Below are the code and all the weights of a small trained network. Each question names an input and a class and asks about switching units off, where a switched-off unit gives its printed mean instead of its output.

import numpy as np


def w(rows, s, z=0):
    codes = np.array(rows[::2]) - 128.0
    scale = np.full(codes.shape[1], s)
    scale[-1] = z or s
    return codes * scale


def f(y):
    return y / 2 * (1 + np.tanh(0.7978845608 * (y + 0.044715 * y**3)))


def log_softmax(a):
    a = a - a.max(-1, keepdims=True)
    return a - np.log(np.exp(a).sum(-1, keepdims=True))


def net(x, mask):
    res = np.array(x, float).reshape(1, 7) / 4 @ E
    y = f(res @ A[0][:, :-1].T + A[0][:, -1])
    res = res + np.where(mask, y, B[0][:, -1]) @ B[0][:, :-1]
    return log_softmax(res[-1] @ U[:, :-1].T + U[:, -1])


A, B = {}, {}
E = w([
[134,124,108,139,148],'x0',
[98,255,163,106,186],'x1',
[148,129,123,147,136],'x2',
[107,39,233,147,214],'x3',
[91,130,175,96,74],'x4',
[109,135,168,110,84],'x5',
[99,123,141,108,109],'x6',
],0.0085)
A[0] = w([
[66,222,138,46,227,92],'n0',
[163,179,64,96,72,71],'n1',
[145,166,78,70,87,139],'n2',
[170,161,56,46,91,77],'n3',
[235,52,140,130,73,74],'n4',
[50,85,113,43,106,228],'n5',
[120,184,57,137,70,74],'n6',
[96,200,164,129,154,136],'n7',
[156,94,200,114,190,96],'n8',
[128,102,190,156,165,81],'n9',
[103,78,235,180,198,72],'n10',
[105,222,169,162,173,111],'n11',
[164,254,198,89,207,101],'n12',
[53,87,173,105,183,176],'n13',
[180,28,104,149,76,73],'n14',
[185,115,91,118,186,254],'n15',
],0.0073,0.0088)
B[0] = w([
[52,2,29,137,58,181],'n0',
[168,138,104,25,181,155],'n1',
[139,164,171,110,191,172],'n2',
[139,140,107,83,178,152],'n3',
[90,64,148,90,112,158],'n4',
[129,169,157,165,98,229],'n5',
[143,147,131,25,167,155],'n6',
[133,107,93,157,145,164],'n7',
[153,190,102,48,159,155],'n8',
[125,147,59,11,167,139],'n9',
[177,186,112,33,189,178],'n10',
[100,69,63,145,94,166],'n11',
[89,58,64,153,115,192],'n12',
[175,185,136,131,138,198],'n13',
[95,74,44,101,80,171],'n14',
[143,167,165,189,103,254],'n15',
],0.0075,0.008)
U = w([
[198,250,123,2,206,31],'0',
[97,12,60,153,36,4],'1',
[166,240,164,206,97,252],'2',
[172,225,160,202,91,227],'3',
],0.0055,0.0041)

Each question gives the input, the list of numbers given to net, and the class t.
The units are the neurons (one row each of A and B). Each row of codes is followed by its name. A weight is (code - 128) times the scale printed after its matrix; where a second scale follows, it is the last column's (A, B and U).
mask holds one flag per neuron, in row order. A switched-off neuron (its flag False) gives its mean, the last column of its row in B, instead of its output. The means were averaged over made-up inputs and are rounded, as every weight is.
A unit's drop is (log p(t) with every unit on - log p(t) with that unit switched off) / (log p(t) with every unit on - log p(t) with every unit switched off).
The circuit of an input: a set's keep is (log p(t) with only the set's units on - log p(t) with every unit switched off) / (log p(t) with every unit on - log p(t) with every unit switched off). Starting from the 12 units with the biggest drops (on a tie, the unit counted first), units are removed one at a time, each time the one whose removal leaves the highest keep (on an exact tie, the one counted first), for as long as the keep stays at least 0.8.
circuit, biggest first: the units of the circuit, biggest drop first
k most important neurons: the k neurons with the biggest drops, biggest first
drop when u is switched off: that unit's drop, to one decimal
input [3,8,7,-6,-8,-5,2], class 1: circuit, biggest first -> (n0; n12)
input [-8,8,5,7,3,3,6], class 1: circuit, biggest first -> (n0)
input [2,4,1,-8,-1,1,-7], class 0: circuit, biggest first -> (n1; n6)
input [-8,-5,5,7,1,8,-5], class 0: circuit, biggest first -> (n10; n8)
input [1,6,0,5,-4,-2,-6], class 1: 3 most important neurons -> (n0; n12; n11)
input [-1,1,1,-6,-7,0,5], class 0: circuit, biggest first -> (n1; n6)
input [-5,-8,-3,8,3,6,-3], class 0: circuit, biggest first -> (n10; n8)
input [-6,1,2,6,-1,-8,-5], class 0: 2 most important neurons -> (n10; n8)
input [-6,7,1,3,2,-6,4], class 1: 2 most important neurons -> (n0; n12)
input [-2,-2,-3,-8,2,-5,-5], class 0: 2 most important neurons -> (n1; n6)
input [-4,5,-5,2,-4,2,0], class 1: drop when n12 is switched off -> 0.2
input [6,8,-8,-2,-5,6,-6], class 1: drop when n0 is switched off -> 0.2
input [0,8,5,2,1,3,0], class 1: drop when n0 is switched off -> 0.2
input [6,3,2,8,-6,-1,-8], class 0: circuit, biggest first -> (n10)
input [7,-6,3,7,-6,-6,-1], class 0: circuit, biggest first -> (n10; n8)
